Below is a small trained network, with its code and all its weights. Each question gives an input and a target symbol and asks what happens when units are switched off, that is, made to give their printed mean instead of their output.

import numpy as np


def w(rows, s, z=0):
    codes = np.array(rows[::2]) - 128.0
    scale = np.full(codes.shape[1], s)
    scale[-1] = z or s
    return codes * scale


def norm(h):
    return h / np.sqrt((h * h).mean(-1, keepdims=True) + 1e-5)


def f(y):
    return np.maximum(y, 0)


def softmax(a):
    e = np.exp(a - a.max(-1, keepdims=True))
    return e / e.sum(-1, keepdims=True)


def log_softmax(a):
    a = a - a.max(-1, keepdims=True)
    return a - np.log(np.exp(a).sum(-1, keepdims=True))


def net(x, mask):
    ids = ['Θαβηλξτ'.index(c) for c in x.split()]
    T = len(ids)
    res = E[ids] + P[:T]
    r = norm(res)
    for j in range(3):
        rows = slice(2 * j, 2 * j + 2)
        q, k, v = (r @ M[0][rows].T for M in (Q, K, V))
        z = softmax(np.where(np.tri(T) > 0, q @ k.T / 2**0.5, -1e9)) @ v
        o = O[0][rows]
        res = res + np.where(mask[j], z, o[:, -1]) @ o[:, :-1]
    y = f(norm(res) @ A[0][:, :-1].T + A[0][:, -1])
    res = res + np.where(mask[3:15], y, B[0][:, -1]) @ B[0][:, :-1]
    return log_softmax(norm(res)[-1] @ U[:, :-1].T + U[:, -1])


Q, K, V, O, A, B = {}, {}, {}, {}, {}, {}
E = w([
[3,156,202],'Θ',
[207,88,85],'α',
[204,195,132],'β',
[133,99,70],'η',
[122,173,36],'λ',
[206,218,150],'ξ',
[190,79,107],'τ',
],0.006)
P = w([
[145,103,200],'0',
[70,2,92],'1',
[71,217,194],'2',
[121,8,8],'3',
[100,3,124],'4',
[41,202,160],'5',
],0.0057)
Q[0] = w([
[107,189,140],'head 0',
[97,116,135],'head 0',
[247,137,150],'head 1',
[144,122,72],'head 1',
[196,111,130],'head 2',
[107,47,96],'head 2',
],0.013)
K[0] = w([
[107,125,78],'head 0',
[175,95,172],'head 0',
[254,97,146],'head 1',
[134,103,78],'head 1',
[158,128,157],'head 2',
[137,88,124],'head 2',
],0.013)
V[0] = w([
[164,157,2],'head 0',
[16,210,129],'head 0',
[167,76,189],'head 1',
[217,114,70],'head 1',
[15,146,128],'head 2',
[189,10,140],'head 2',
],0.0065)
O[0] = w([
[114,140,1,244],'head 0',
[87,77,95,135],'head 0',
[104,136,73,2],'head 1',
[124,68,131,89],'head 1',
[167,141,112,186],'head 2',
[148,138,107,125],'head 2',
],0.01,0.0019)
A[0] = w([
[103,254,63,63],'neuron 0',
[140,137,75,137],'neuron 1',
[43,154,84,64],'neuron 2',
[89,163,185,212],'neuron 3',
[94,140,184,181],'neuron 4',
[230,114,119,133],'neuron 5',
[151,61,61,167],'neuron 6',
[121,173,66,188],'neuron 7',
[98,128,42,124],'neuron 8',
[89,113,207,2],'neuron 9',
[94,153,215,132],'neuron 10',
[41,185,144,77],'neuron 11',
],0.0099,0.0036)
B[0] = w([
[88,150,182,235],'neuron 0',
[130,117,107,199],'neuron 1',
[161,87,114,201],'neuron 2',
[195,110,97,195],'neuron 3',
[150,71,184,171],'neuron 4',
[139,254,75,168],'neuron 5',
[131,133,166,254],'neuron 6',
[57,79,147,241],'neuron 7',
[189,148,145,251],'neuron 8',
[93,186,106,148],'neuron 9',
[165,113,100,176],'neuron 10',
[107,184,85,195],'neuron 11',
],0.0082,0.0061)
U = w([
[100,82,249,167],'Θ',
[49,192,124,255],'α',
[163,144,162,42],'β',
[148,182,104,84],'η',
[118,72,52,167],'λ',
[145,115,149,80],'ξ',
[148,147,112,74],'τ',
],0.016,0.0045)

Each question gives the input, a string of symbols that net reads in full, and the target symbol t.
The units are the heads (2 rows each of Q, K, V and O) and the neurons (one row each of A and B). Each row of codes is followed by its name. A weight is (code - 128) times the scale printed after its matrix; where a second scale follows, it is the last column's (O, A, B and U).
mask holds one flag per unit, heads first, then neurons. A switched-off unit (its flag False) gives its mean, the last column of its rows in O or B, instead of its output. The means were averaged over made-up inputs and are rounded, as every weight is.
A unit's drop is (log p(t) with every unit on - log p(t) with that unit switched off) / (log p(t) with every unit on - log p(t) with every unit switched off).
The circuit of an input: a set's keep is (log p(t) with only the set's units on - log p(t) with every unit switched off) / (log p(t) with every unit on - log p(t) with every unit switched off). Starting from the 12 units with the biggest drops (on a tie, the unit counted first), units are removed one at a time, each time the one whose removal leaves the highest keep (on an exact tie, the one counted first), for as long as the keep stays at least 0.8.
units of the circuit, in order: the units of the circuit, biggest drop first
unit that matters most: the unit with the biggest drop
k most important neurons: the k neurons with the biggest drops, biggest first
which heads matter: for each layer, one digit per head in row order, 1 if its drop is at least 0.15 and else 0, layers parted by /
drop when u is switched off: that unit's drop, to one decimal
input η τ λ λ τ, target η: units of the circuit, in order -> [neuron 5; head 0]
input λ λ τ, target α: units of the circuit, in order -> [head 0; neuron 0]
input Θ λ λ β η, target Θ: units of the circuit, in order -> [head 0]
input λ β Θ α Θ, target λ: which heads matter -> 000
input η λ λ β λ, target η: units of the circuit, in order -> [head 0; neuron 8]
input η Θ λ λ λ, target η: units of the circuit, in order -> [head 0; neuron 5; head 2]
input η ξ β η β, target η: 3 most important neurons -> [neuron 5; neuron 0; neuron 7]
input λ η τ, target α: 2 most important neurons -> [neuron 4; neuron 11]
input λ λ λ Θ β, target λ: which heads matter -> 110
input Θ Θ α λ ξ, target Θ: which heads matter -> 111
input λ β λ λ ξ, target λ: which heads matter -> 110
input Θ λ β β ξ, target Θ: 2 most important neurons -> [neuron 3; neuron 8]
input λ λ λ Θ ξ, target λ: 2 most important neurons -> [neuron 0; neuron 4]
input λ β α, target Θ: unit that matters most -> head 2
input α Θ β Θ λ, target α: 2 most important neurons -> [neuron 5; neuron 3]
input α λ λ Θ λ, target α: 3 most important neurons -> [neuron 5; neuron 3; neuron 2]
input η η λ λ β, target η: drop when head 0 is switched off -> 1.0
input Θ λ Θ λ β, target Θ: drop when head 1 is switched off -> 1.1
input λ λ α, target Θ: drop when head 2 is switched off -> 1.5
input Θ β λ β λ, target Θ: most important neuron -> [neuron 6]
